Below is a small trained network, with its code and all its weights. Each question gives an input and a target symbol and asks what happens when units are switched off, that is, made to give their printed mean instead of their output.

import numpy as np


def w(rows, s, z=0):
    codes = np.array(rows[::2]) - 128.0
    scale = np.full(codes.shape[1], s)
    scale[-1] = z or s
    return codes * scale


def softmax(a):
    e = np.exp(a - a.max(-1, keepdims=True))
    return e / e.sum(-1, keepdims=True)


def log_softmax(a):
    a = a - a.max(-1, keepdims=True)
    return a - np.log(np.exp(a).sum(-1, keepdims=True))


def net(x, mask):
    ids = ['αβδεζηθλξπφψω'.index(c) for c in x.split()]
    T = len(ids)
    res = E[ids] + P[:T]
    u = 0
    for l in range(3):
        r = res
        for j in range(3):
            rows = slice(4 * j, 4 * j + 4)
            q, k, v = (r @ M[l][rows].T for M in (Q, K, V))
            z = softmax(np.where(np.tri(T) > 0, q @ k.T / 4**0.5, -1e9)) @ v
            o = O[l][rows]
            res = res + np.where(mask[u + j], z, o[:, -1]) @ o[:, :-1]
        u += 3
    return log_softmax(res[-1] @ U[:, :-1].T + U[:, -1])


Q, K, V, O = {}, {}, {}, {}
E = w([
[100,185,57,152,154,119,117],'α',
[94,195,84,159,141,97,143],'β',
[98,205,139,186,122,216,116],'δ',
[91,171,80,158,143,87,160],'ε',
[102,215,80,171,109,85,164],'ζ',
[202,21,119,120,153,134,216],'η',
[82,178,157,123,169,70,182],'θ',
[113,232,84,33,106,50,83],'λ',
[36,5,73,213,122,209,107],'ξ',
[57,103,139,169,80,64,29],'π',
[30,86,107,26,177,116,119],'φ',
[204,157,193,183,73,169,101],'ψ',
[147,102,31,92,47,225,220],'ω',
],0.013)
P = w([
[228,85,52,153,246,21,77],'0',
[204,115,88,170,247,60,151],'1',
[179,143,117,175,254,104,186],'2',
[156,146,134,171,238,117,188],'3',
[127,153,148,165,221,129,184],'4',
[110,144,164,152,196,126,160],'5',
[92,142,180,136,164,121,142],'6',
[70,137,195,117,131,106,122],'7',
[46,144,210,97,95,96,99],'8',
[32,133,212,96,62,77,74],'9',
[17,118,225,73,22,58,38],'10',
],0.0069)
Q[0] = w([
[152,119,121,148,177,80,51],'0.h0',
[127,153,158,157,92,78,80],'0.h0',
[117,158,78,110,76,155,135],'0.h0',
[99,121,159,114,180,139,20],'0.h0',
[254,98,175,86,129,151,135],'0.h1',
[3,130,93,85,224,134,128],'0.h1',
[78,93,54,67,122,78,158],'0.h1',
[11,218,43,203,218,52,72],'0.h1',
[72,114,137,127,72,209,119],'0.h2',
[135,158,98,200,202,77,138],'0.h2',
[101,187,66,142,148,112,129],'0.h2',
[103,71,165,109,73,114,112],'0.h2',
],0.0089)
K[0] = w([
[113,138,143,136,135,88,75],'0.h0',
[169,138,145,154,118,71,85],'0.h0',
[161,104,137,139,118,126,191],'0.h0',
[116,159,111,177,186,79,142],'0.h0',
[206,87,218,131,112,150,132],'0.h1',
[2,120,102,88,200,114,133],'0.h1',
[85,109,85,121,127,160,201],'0.h1',
[3,181,56,207,172,119,102],'0.h1',
[114,149,122,152,157,174,115],'0.h2',
[110,144,177,78,74,108,164],'0.h2',
[102,95,128,97,91,127,158],'0.h2',
[167,176,83,173,155,109,164],'0.h2',
],0.011)
V[0] = w([
[95,135,160,134,142,242,179],'0.h0',
[86,95,197,135,66,131,76],'0.h0',
[189,16,141,91,78,122,109],'0.h0',
[116,90,126,89,174,158,57],'0.h0',
[189,136,200,115,91,225,102],'0.h1',
[228,94,153,131,82,156,93],'0.h1',
[21,137,40,123,115,115,79],'0.h1',
[127,188,108,254,73,67,68],'0.h1',
[106,136,214,34,48,162,159],'0.h2',
[142,94,167,125,116,118,128],'0.h2',
[123,170,95,125,163,206,131],'0.h2',
[126,179,108,185,248,94,181],'0.h2',
],0.006)
O[0] = w([
[102,105,158,67,84,86,207,91],'0.h0',
[163,151,165,87,58,189,169,66],'0.h0',
[108,128,66,111,153,216,208,54],'0.h0',
[188,130,111,73,152,107,161,105],'0.h0',
[195,110,159,53,1,79,192,31],'0.h1',
[234,125,138,146,124,93,148,57],'0.h1',
[13,136,182,185,223,183,105,174],'0.h1',
[160,159,189,202,127,187,11,186],'0.h1',
[128,192,219,105,131,185,210,13],'0.h2',
[175,134,188,181,111,142,117,102],'0.h2',
[105,114,129,26,87,167,175,133],'0.h2',
[119,105,62,89,133,95,3,255],'0.h2',
],0.0048,0.0075)
Q[1] = w([
[145,64,114,123,119,148,143],'1.h0',
[182,122,168,84,127,184,122],'1.h0',
[123,103,128,94,147,109,185],'1.h0',
[89,139,97,168,155,110,117],'1.h0',
[188,134,140,159,124,130,105],'1.h1',
[136,135,95,109,124,94,161],'1.h1',
[84,175,132,181,172,41,105],'1.h1',
[102,194,91,66,164,57,49],'1.h1',
[168,131,135,163,112,135,149],'1.h2',
[151,44,176,36,102,251,137],'1.h2',
[159,189,167,119,159,30,169],'1.h2',
[158,136,171,144,142,15,58],'1.h2',
],0.011)
K[1] = w([
[192,139,75,117,127,144,169],'1.h0',
[222,156,82,128,174,101,127],'1.h0',
[138,83,100,107,153,135,105],'1.h0',
[56,120,126,135,112,136,136],'1.h0',
[151,133,168,161,130,73,108],'1.h1',
[158,148,107,80,139,51,179],'1.h1',
[85,137,126,111,11,115,95],'1.h1',
[44,154,143,90,56,67,141],'1.h1',
[180,140,157,143,170,102,179],'1.h2',
[162,73,13,174,149,163,97],'1.h2',
[156,174,166,1,110,12,115],'1.h2',
[130,110,226,148,73,17,78],'1.h2',
],0.0098)
V[1] = w([
[160,172,79,89,50,98,87],'1.h0',
[50,9,171,171,106,122,68],'1.h0',
[210,254,187,50,147,115,75],'1.h0',
[160,157,62,78,194,143,61],'1.h0',
[136,108,164,176,147,87,122],'1.h1',
[177,125,88,27,113,183,42],'1.h1',
[155,118,101,100,185,163,58],'1.h1',
[112,98,129,149,145,94,176],'1.h1',
[137,140,59,116,103,239,106],'1.h2',
[39,103,98,96,127,96,153],'1.h2',
[113,201,61,165,74,143,90],'1.h2',
[86,139,160,164,113,37,163],'1.h2',
],0.0064)
O[1] = w([
[113,114,115,156,143,78,192,96],'1.h0',
[187,130,107,70,201,186,98,248],'1.h0',
[115,52,142,157,121,110,188,41],'1.h0',
[140,160,145,94,68,103,255,197],'1.h0',
[143,102,96,99,113,128,143,161],'1.h1',
[96,174,222,165,150,238,239,119],'1.h1',
[170,108,175,87,127,198,208,192],'1.h1',
[142,146,126,104,107,77,109,123],'1.h1',
[70,118,111,144,59,87,227,113],'1.h2',
[175,117,138,161,96,189,112,155],'1.h2',
[90,204,63,107,71,123,139,178],'1.h2',
[145,145,110,134,144,163,48,146],'1.h2',
],0.0072,0.014)
Q[2] = w([
[95,99,88,108,106,71,115],'2.h0',
[152,128,152,163,81,70,146],'2.h0',
[158,121,146,146,190,173,123],'2.h0',
[108,53,142,160,137,144,124],'2.h0',
[145,245,162,138,135,121,50],'2.h1',
[139,156,164,70,101,84,175],'2.h1',
[160,165,163,98,110,182,120],'2.h1',
[166,189,154,199,178,127,152],'2.h1',
[175,34,130,174,87,110,219],'2.h2',
[172,210,186,52,134,154,150],'2.h2',
[113,121,165,197,38,98,123],'2.h2',
[54,28,165,97,160,89,168],'2.h2',
],0.011)
K[2] = w([
[174,138,55,100,140,90,84],'2.h0',
[220,128,122,156,158,83,166],'2.h0',
[132,119,163,173,165,203,109],'2.h0',
[164,139,61,225,215,140,125],'2.h0',
[72,81,190,66,17,109,80],'2.h1',
[86,59,140,213,121,105,188],'2.h1',
[84,99,169,136,104,205,134],'2.h1',
[152,111,174,45,59,123,173],'2.h1',
[238,142,79,105,130,118,198],'2.h2',
[37,59,190,126,42,118,153],'2.h2',
[208,189,159,183,118,117,159],'2.h2',
[164,112,1,174,187,139,162],'2.h2',
],0.0095)
V[2] = w([
[113,169,203,107,116,94,128],'2.h0',
[89,148,158,164,93,178,129],'2.h0',
[210,34,231,121,84,121,139],'2.h0',
[95,114,133,78,77,131,143],'2.h0',
[145,136,49,233,193,143,122],'2.h1',
[247,158,213,143,129,111,109],'2.h1',
[146,95,80,185,1,127,143],'2.h1',
[116,233,21,139,69,147,126],'2.h1',
[53,183,85,84,213,115,158],'2.h2',
[177,206,212,85,212,85,128],'2.h2',
[194,137,79,139,172,143,230],'2.h2',
[31,33,50,117,175,150,181],'2.h2',
],0.0065)
O[2] = w([
[113,147,117,221,161,75,110,74],'2.h0',
[137,186,162,144,52,124,136,112],'2.h0',
[118,209,99,98,227,200,98,6],'2.h0',
[170,133,152,125,181,197,92,99],'2.h0',
[165,152,111,247,175,133,72,194],'2.h1',
[94,127,252,90,180,67,138,106],'2.h1',
[109,95,47,88,189,225,104,44],'2.h1',
[12,202,15,200,190,130,166,200],'2.h1',
[147,65,233,81,61,112,136,199],'2.h2',
[86,16,226,167,172,151,137,141],'2.h2',
[69,139,166,99,42,167,3,105],'2.h2',
[164,176,175,12,91,93,84,146],'2.h2',
],0.0061,0.014)
U = w([
[145,133,104,114,84,148,196,150],'α',
[115,119,124,135,130,132,127,116],'β',
[152,57,116,158,91,221,72,139],'δ',
[195,57,59,96,136,59,171,133],'ε',
[50,118,78,156,120,48,88,19],'ζ',
[98,123,120,130,139,112,113,99],'η',
[144,52,173,222,166,123,17,100],'θ',
[58,194,217,193,97,204,157,183],'λ',
[143,221,145,123,161,105,92,67],'ξ',
[238,181,127,163,223,142,254,255],'π',
[171,135,194,160,61,138,108,127],'φ',
[49,100,129,47,182,104,129,163],'ψ',
[25,129,110,119,195,189,104,144],'ω',
],0.0081,0.0068)

Each question gives the input, a string of symbols that net reads in full, and the target symbol t.
The units are the heads (4 rows each of Q, K, V and O). Each row of codes is followed by its name. A weight is (code - 128) times the scale printed after its matrix; where a second scale follows, it is the last column's (O and U).
mask holds one flag per head, layer by layer. A switched-off head (its flag False) gives its mean, the last column of its rows in O, instead of its output. The means were averaged over made-up inputs and are rounded, as every weight is.
A unit's drop is (log p(t) with every unit on - log p(t) with that unit switched off) / (log p(t) with every unit on - log p(t) with every unit switched off).
The circuit of an input: a set's keep is (log p(t) with only the set's units on - log p(t) with every unit switched off) / (log p(t) with every unit on - log p(t) with every unit switched off). Starting from all 9 units, units are removed one at a time, each time the one whose removal leaves the highest keep (on an exact tie, the one counted first), for as long as the keep stays at least 0.8.
units of the circuit, in order: the units of the circuit, biggest drop first
most important unit: the unit with the biggest drop
which heads matter: for each layer, one digit per head in row order, 1 if its drop is at least 0.15 and else 0, layers parted by /
input ξ δ θ, target ξ: which heads matter	010 / 001 / 001
input ξ ζ β ξ ζ ξ ζ ω β, target ω: most important unit	2.h1
input ψ ξ ζ ζ φ ψ ω ψ ζ ζ ζ, target ζ: units of the circuit, in order	1.h1, 1.h0
input ζ λ ω, target α: units of the circuit, in order	1.h2, 1.h0
input π φ ξ ζ π π ξ ζ ψ, target π: units of the circuit, in order	0.h1, 2.h2
input ψ θ ζ ξ α φ ζ, target φ: which heads matter	000 / 000 / 011
input α ζ θ, target θ: units of the circuit, in order	2.h2, 1.h2
input η θ ζ α ζ ζ ζ δ ε ζ, target ζ: units of the circuit, in order	1.h1, 2.h1, 2.h0
input ε λ ζ ε, target λ: which heads matter	000 / 010 / 001
input α φ η ε ψ, target π: units of the circuit, in order	0.h1, 2.h0
input ω ζ η ζ ζ ξ ξ φ ζ, target φ: which heads matter	010 / 000 / 011
input ξ ε ψ ζ β ξ ζ ε, target ξ: which heads matter	000 / 101 / 001
input ζ ψ η ζ, target ψ: units of the circuit, in order	0.h1, 2.h1
input ζ θ θ θ θ θ θ ζ ε, target θ: which heads matter	100 / 001 / 000
input ζ ω θ θ, target ω: which heads matter	010 / 101 / 010
input η β ξ ζ θ ζ ζ α θ ξ α, target ξ: which heads matter	000 / 001 / 001
input ψ π θ π β ζ λ π δ α, target π: which heads matter	000 / 000 / 001
input α η θ ζ ζ, target θ: units of the circuit, in order	1.h2, 2.h2
input ε ξ λ ξ ζ ξ η ζ ξ ζ α, target ξ: which heads matter	000 / 101 / 001
input η ζ ξ η ζ ω ζ ε, target ω: units of the circuit, in order	2.h1, 0.h1, 0.h0, 1.h0
input ξ ζ β, target ξ: which heads matter	000 / 001 / 001
input ξ ζ λ α, target λ: most important unit	1.h0
input α π β φ ζ θ π ζ β, target π: units of the circuit, in order	2.h2
input ε λ ζ, target λ: which heads matter	000 / 010 / 001
input φ β ω ζ, target ω: which heads matter	010 / 001 / 110
input θ α ζ ζ λ α θ, target λ: units of the circuit, in order	1.h1, 2.h2
input ζ π ζ π ω ξ θ θ λ, target λ: which heads matter	000 / 110 / 000
input θ ζ π ω ψ θ, target ψ: most important unit	0.h1
input ξ ξ ζ ξ θ ζ ζ ξ ξ ζ, target ξ: units of the circuit, in order	2.h2, 1.h2
input π α ζ ξ β λ η ψ λ, target ψ: which heads matter	010 / 100 / 010
